Below is a small trained network, with its code and all its weights. Each question gives an input and a class and asks what happens when units are switched off, that is, made to give their printed mean instead of their output.

import numpy as np


def w(rows, s, z=0):
    codes = np.array(rows[::2]) - 128.0
    scale = np.full(codes.shape[1], s)
    scale[-1] = z or s
    return codes * scale


def f(y):
    return y / 2 * (1 + np.tanh(0.7978845608 * (y + 0.044715 * y**3)))


def log_softmax(a):
    a = a - a.max(-1, keepdims=True)
    return a - np.log(np.exp(a).sum(-1, keepdims=True))


def net(x, mask):
    res = np.array(x, float).reshape(1, 4) / 4 @ E
    y = f(res @ A[0][:, :-1].T + A[0][:, -1])
    res = res + np.where(mask, y, B[0][:, -1]) @ B[0][:, :-1]
    return log_softmax(res[-1] @ U[:, :-1].T + U[:, -1])


A, B = {}, {}
E = w([
[241,148,30,117,175,163,170,150],'x0',
[156,96,136,19,118,43,80,65],'x1',
[150,9,173,138,131,157,181,85],'x2',
[105,124,125,146,123,51,152,238],'x3',
],0.013)
A[0] = w([
[201,149,58,158,167,157,251,151,77],'n0',
[63,123,180,139,104,107,85,213,134],'n1',
[106,144,140,87,94,5,55,123,172],'n2',
[127,103,201,129,90,182,173,27,90],'n3',
[195,188,64,71,143,99,32,119,87],'n4',
[180,140,50,129,217,242,163,204,150],'n5',
[132,43,165,108,47,90,138,188,57],'n6',
[50,113,156,119,126,141,94,171,99],'n7',
[125,37,209,146,117,198,118,5,127],'n8',
[39,69,154,109,116,129,132,106,187],'n9',
[77,113,135,138,136,142,114,69,80],'n10',
[151,158,97,67,142,103,120,116,110],'n11',
[187,180,132,170,137,226,100,137,112],'n12',
[90,152,119,160,130,149,53,17,254],'n13',
[89,214,102,230,200,98,237,205,159],'n14',
[79,110,190,91,119,69,155,2,202],'n15',
[79,223,64,163,165,186,66,79,55],'n16',
[44,152,180,169,44,26,130,206,150],'n17',
],0.0099,0.0066)
B[0] = w([
[137,76,63,135,191,179,219,58,215],'n0',
[129,153,155,213,104,102,182,120,198],'n1',
[114,222,158,95,196,46,144,59,205],'n2',
[137,95,189,100,124,248,120,155,192],'n3',
[121,185,89,2,135,110,117,144,193],'n4',
[152,78,35,141,124,154,186,83,237],'n5',
[124,48,110,190,181,58,65,101,170],'n6',
[83,172,180,196,121,105,91,160,169],'n7',
[150,77,220,80,122,248,167,200,230],'n8',
[113,92,198,145,170,86,119,120,192],'n9',
[65,175,190,128,110,173,124,146,150],'n10',
[98,140,111,60,111,94,157,149,162],'n11',
[196,102,73,162,75,176,102,127,182],'n12',
[118,202,147,96,24,196,88,148,199],'n13',
[125,113,65,166,92,147,182,201,248],'n14',
[127,96,242,70,164,129,58,106,219],'n15',
[168,174,80,147,60,133,45,160,178],'n16',
[49,184,157,226,123,25,189,125,235],'n17',
],0.0088,0.019)
U = w([
[174,141,34,148,64,210,93,140,145],'0',
[114,182,117,37,160,97,95,105,120],'1',
[121,99,228,108,123,254,123,142,154],'2',
[106,122,140,124,100,197,32,125,2],'3',
[69,135,207,177,179,84,112,84,104],'4',
[167,62,27,135,173,183,220,122,197],'5',
[139,3,175,127,216,107,88,150,90],'6',
[62,155,135,225,120,103,200,213,131],'7',
],0.0099,0.0045)

Each question gives the input, the list of numbers given to net, and the class t.
The units are the neurons (one row each of A and B). Each row of codes is followed by its name. A weight is (code - 128) times the scale printed after its matrix; where a second scale follows, it is the last column's (A, B and U).
mask holds one flag per neuron, in row order. A switched-off neuron (its flag False) gives its mean, the last column of its row in B, instead of its output. The means were averaged over made-up inputs and are rounded, as every weight is.
A unit's drop is (log p(t) with every unit on - log p(t) with that unit switched off) / (log p(t) with every unit on - log p(t) with every unit switched off).
The circuit of an input: a set's keep is (log p(t) with only the set's units on - log p(t) with every unit switched off) / (log p(t) with every unit on - log p(t) with every unit switched off). Starting from the 12 units with the biggest drops (on a tie, the unit counted first), units are removed one at a time, each time the one whose removal leaves the highest keep (on an exact tie, the one counted first), for as long as the keep stays at least 0.8.
circuit, biggest first: the units of the circuit, biggest drop first
most important unit: the unit with the biggest drop
top k neurons: the k neurons with the biggest drops, biggest first
drop when u is switched off: that unit's drop, to one decimal
input [7,2,0,-8], class 0: top 3 neurons	n13, n16, n12
input [6,4,-8,1], class 1: circuit, biggest first	n4
input [-2,-3,-3,-6], class 0: top 3 neurons	n16, n15, n12
input [-5,3,-5,-4], class 1: circuit, biggest first	n13, n2
input [-1,-5,-6,-1], class 0: circuit, biggest first	n16, n12
input [6,-5,-5,-8], class 0: top 3 neurons	n16, n12, n13
input [7,-8,-7,-2], class 5: top 2 neurons	n0, n5
input [1,-1,-4,0], class 0: top 2 neurons	n17, n0
input [-4,2,-7,2], class 4: top 2 neurons	n2, n14
input [2,5,0,4], class 1: drop when n16 is switched off	0.0
input [-1,5,0,-1], class 1: drop when n2 is switched off	0.2
input [2,-4,-4,-2], class 0: drop when n16 is switched off	0.6
input [3,6,-2,-7], class 1: drop when n4 is switched off	1.1
input [4,-3,-5,-6], class 0: most important unit	n16
